Below are the code and all the weights of a small trained network. Each question names an input and a target symbol and asks about switching units off, where a switched-off unit gives its printed mean instead of its output.

import numpy as np


def w(rows, s, z=0):
    codes = np.array(rows[::2]) - 128.0
    scale = np.full(codes.shape[1], s)
    scale[-1] = z or s
    return codes * scale


def norm(h):
    return h / np.sqrt((h * h).mean(-1, keepdims=True) + 1e-5)


def f(y):
    return np.maximum(y, 0)


def softmax(a):
    e = np.exp(a - a.max(-1, keepdims=True))
    return e / e.sum(-1, keepdims=True)


def log_softmax(a):
    a = a - a.max(-1, keepdims=True)
    return a - np.log(np.exp(a).sum(-1, keepdims=True))


def net(x, mask):
    ids = ['βδλμστ'.index(c) for c in x.split()]
    T = len(ids)
    res = E[ids] + P[:T]
    u = 0
    for l in range(2):
        r = norm(res)
        for j in range(3):
            rows = slice(4 * j, 4 * j + 4)
            q, k, v = (r @ M[l][rows].T for M in (Q, K, V))
            z = softmax(np.where(np.tri(T) > 0, q @ k.T / 4**0.5, -1e9)) @ v
            o = O[l][rows]
            res = res + np.where(mask[u + j], z, o[:, -1]) @ o[:, :-1]
        u += 3
        y = f(norm(res) @ A[l][:, :-1].T + A[l][:, -1])
        res = res + np.where(mask[u : u + 4], y, B[l][:, -1]) @ B[l][:, :-1]
        u += 4
    return log_softmax(norm(res)[-1] @ U[:, :-1].T + U[:, -1])


Q, K, V, O, A, B = {}, {}, {}, {}, {}, {}
E = w([
[188,50,171],'β',
[185,50,171],'δ',
[126,182,85],'λ',
[220,100,86],'μ',
[113,6,102],'σ',
[3,121,208],'τ',
],0.017)
P = w([
[140,76,141],'0',
[114,42,196],'1',
[105,54,171],'2',
[106,69,152],'3',
[91,84,127],'4',
[91,95,112],'5',
[108,123,86],'6',
[89,137,68],'7',
[110,147,65],'8',
[111,167,68],'9',
[108,165,103],'10',
[112,1,134],'11',
],0.0034)
Q[0] = w([
[53,101,105],'L0H0',
[160,236,139],'L0H0',
[175,179,118],'L0H0',
[188,182,104],'L0H0',
[138,182,181],'L0H1',
[103,60,108],'L0H1',
[177,160,133],'L0H1',
[147,134,51],'L0H1',
[122,126,174],'L0H2',
[125,123,95],'L0H2',
[151,254,22],'L0H2',
[75,81,112],'L0H2',
],0.012)
K[0] = w([
[201,122,139],'L0H0',
[73,198,247],'L0H0',
[61,107,201],'L0H0',
[66,122,182],'L0H0',
[135,36,84],'L0H1',
[92,116,128],'L0H1',
[97,113,115],'L0H1',
[78,172,143],'L0H1',
[112,152,154],'L0H2',
[140,119,128],'L0H2',
[165,97,87],'L0H2',
[155,156,208],'L0H2',
],0.013)
V[0] = w([
[151,162,216],'L0H0',
[208,227,138],'L0H0',
[54,126,168],'L0H0',
[174,108,113],'L0H0',
[121,177,103],'L0H1',
[205,86,50],'L0H1',
[131,91,32],'L0H1',
[159,73,104],'L0H1',
[251,115,80],'L0H2',
[154,232,229],'L0H2',
[135,53,96],'L0H2',
[37,136,129],'L0H2',
],0.015)
O[0] = w([
[188,188,189,69],'L0H0',
[225,179,111,2],'L0H0',
[17,161,161,45],'L0H0',
[192,83,95,224],'L0H0',
[175,95,177,28],'L0H1',
[185,126,10,212],'L0H1',
[136,61,50,163],'L0H1',
[117,129,9,233],'L0H1',
[239,127,47,76],'L0H2',
[174,254,146,28],'L0H2',
[152,47,149,228],'L0H2',
[55,144,148,140],'L0H2',
],0.0092,0.0053)
A[0] = w([
[143,93,108,64],'L0N0',
[147,192,178,60],'L0N1',
[162,112,187,1],'L0N2',
[173,250,150,105],'L0N3',
],0.012,0.00084)
B[0] = w([
[104,122,194,254],'L0N0',
[8,127,43,138],'L0N1',
[56,156,168,147],'L0N2',
[176,88,78,133],'L0N3',
],0.012,0.0035)
Q[1] = w([
[79,129,74],'L1H0',
[110,129,250],'L1H0',
[125,114,149],'L1H0',
[134,142,122],'L1H0',
[98,101,124],'L1H1',
[97,124,163],'L1H1',
[107,42,121],'L1H1',
[136,95,136],'L1H1',
[117,145,88],'L1H2',
[141,96,128],'L1H2',
[112,102,102],'L1H2',
[141,116,140],'L1H2',
],0.023)
K[1] = w([
[79,94,73],'L1H0',
[187,94,193],'L1H0',
[130,127,212],'L1H0',
[135,153,88],'L1H0',
[90,163,36],'L1H1',
[74,74,97],'L1H1',
[149,109,8],'L1H1',
[133,69,129],'L1H1',
[110,105,119],'L1H2',
[129,105,179],'L1H2',
[100,38,156],'L1H2',
[142,138,159],'L1H2',
],0.015)
V[1] = w([
[245,117,119],'L1H0',
[124,130,216],'L1H0',
[154,116,134],'L1H0',
[219,106,254],'L1H0',
[237,149,154],'L1H1',
[99,144,89],'L1H1',
[106,159,7],'L1H1',
[70,188,67],'L1H1',
[189,143,24],'L1H2',
[159,84,43],'L1H2',
[250,128,222],'L1H2',
[145,172,50],'L1H2',
],0.0093)
O[1] = w([
[1,198,176,134],'L1H0',
[129,136,44,66],'L1H0',
[120,168,143,140],'L1H0',
[86,184,56,67],'L1H0',
[150,94,39,108],'L1H1',
[121,107,182,138],'L1H1',
[135,103,245,219],'L1H1',
[86,97,192,79],'L1H1',
[81,153,166,163],'L1H2',
[117,163,194,254],'L1H2',
[20,70,30,62],'L1H2',
[64,151,229,100],'L1H2',
],0.0078,0.0048)
A[1] = w([
[121,125,121,95],'L1N0',
[78,239,120,65],'L1N1',
[2,44,83,254],'L1N2',
[253,153,142,218],'L1N3',
],0.0085,0.005)
B[1] = w([
[151,146,76,128],'L1N0',
[188,88,141,133],'L1N1',
[150,169,185,250],'L1N2',
[165,230,254,162],'L1N3',
],0.0094,0.012)
U = w([
[142,121,127,161],'β',
[128,119,129,41],'δ',
[149,187,174,101],'λ',
[128,136,100,253],'μ',
[51,7,91,34],'σ',
[26,141,186,159],'τ',
],0.017,0.0039)

Each question gives the input, a string of symbols that net reads in full, and the target symbol t.
The units are the heads (4 rows each of Q, K, V and O) and the neurons (one row each of A and B). Each row of codes is followed by its name. A weight is (code - 128) times the scale printed after its matrix; where a second scale follows, it is the last column's (O, A, B and U).
mask holds one flag per unit, layer by layer, with each layer's heads first. A switched-off unit (its flag False) gives its mean, the last column of its rows in O or B, instead of its output. The means were averaged over made-up inputs and are rounded, as every weight is.
A unit's drop is (log p(t) with every unit on - log p(t) with that unit switched off) / (log p(t) with every unit on - log p(t) with every unit switched off).
The circuit of an input: a set's keep is (log p(t) with only the set's units on - log p(t) with every unit switched off) / (log p(t) with every unit on - log p(t) with every unit switched off). Starting from the 12 units with the biggest drops (on a tie, the unit counted first), units are removed one at a time, each time the one whose removal leaves the highest keep (on an exact tie, the one counted first), for as long as the keep stays at least 0.8.
units of the circuit, in order: the units of the circuit, biggest drop first
unit that matters most: the unit with the biggest drop
which heads matter: for each layer, one digit per head in row order, 1 if its drop is at least 0.15 and else 0, layers parted by /
drop of u: that unit's drop, to one decimal
input β δ δ σ σ δ λ, target σ: which heads matter -> 001 / 000
input λ τ τ σ δ, target τ: which heads matter -> 011 / 000
input μ σ β λ, target β: which heads matter -> 011 / 000
input β σ β β τ σ, target τ: unit that matters most -> L0H1
input β λ δ, target λ: which heads matter -> 111 / 110
input β β τ β τ μ λ δ, target λ: units of the circuit, in order -> L0H0, L0H2, L1H2, L1N3
input μ σ β σ δ μ μ δ σ σ β, target σ: units of the circuit, in order -> L0H2, L0H0, L1H2
input λ τ λ μ, target λ: units of the circuit, in order -> L0H2, L0H0
input μ β μ δ, target μ: units of the circuit, in order -> L0H0, L0H1
input β λ λ λ λ β β, target λ: which heads matter -> 111 / 110
input τ β μ β β τ τ μ λ τ β, target τ: which heads matter -> 011 / 010
input β λ β λ β δ λ τ σ λ, target τ: which heads matter -> 110 / 000
input σ σ β, target σ: which heads matter -> 101 / 000
input λ σ λ τ β σ β σ σ μ μ, target σ: which heads matter -> 111 / 000
input σ σ δ, target σ: which heads matter -> 101 / 000
input τ β τ τ τ β τ λ σ, target τ: units of the circuit, in order -> L0H2
input β δ τ μ δ, target μ: which heads matter -> 111 / 111
input λ β τ δ μ β σ μ, target σ: which heads matter -> 111 / 001
input σ σ μ δ μ λ β β δ μ λ, target μ: which heads matter -> 001 / 000
input δ λ σ λ δ μ β μ β λ, target μ: which heads matter -> 011 / 000
input δ μ τ λ β λ τ, target λ: unit that matters most -> L0H0
input β β μ λ σ τ σ τ τ β, target τ: drop of L0H2 -> 0.3
input β λ λ β, target λ: drop of L1N2 -> 0.3
input β λ λ τ β τ μ, target τ: drop of L0H0 -> 0.9
input δ λ σ λ μ σ τ, target σ: drop of L0N0 -> 0.1
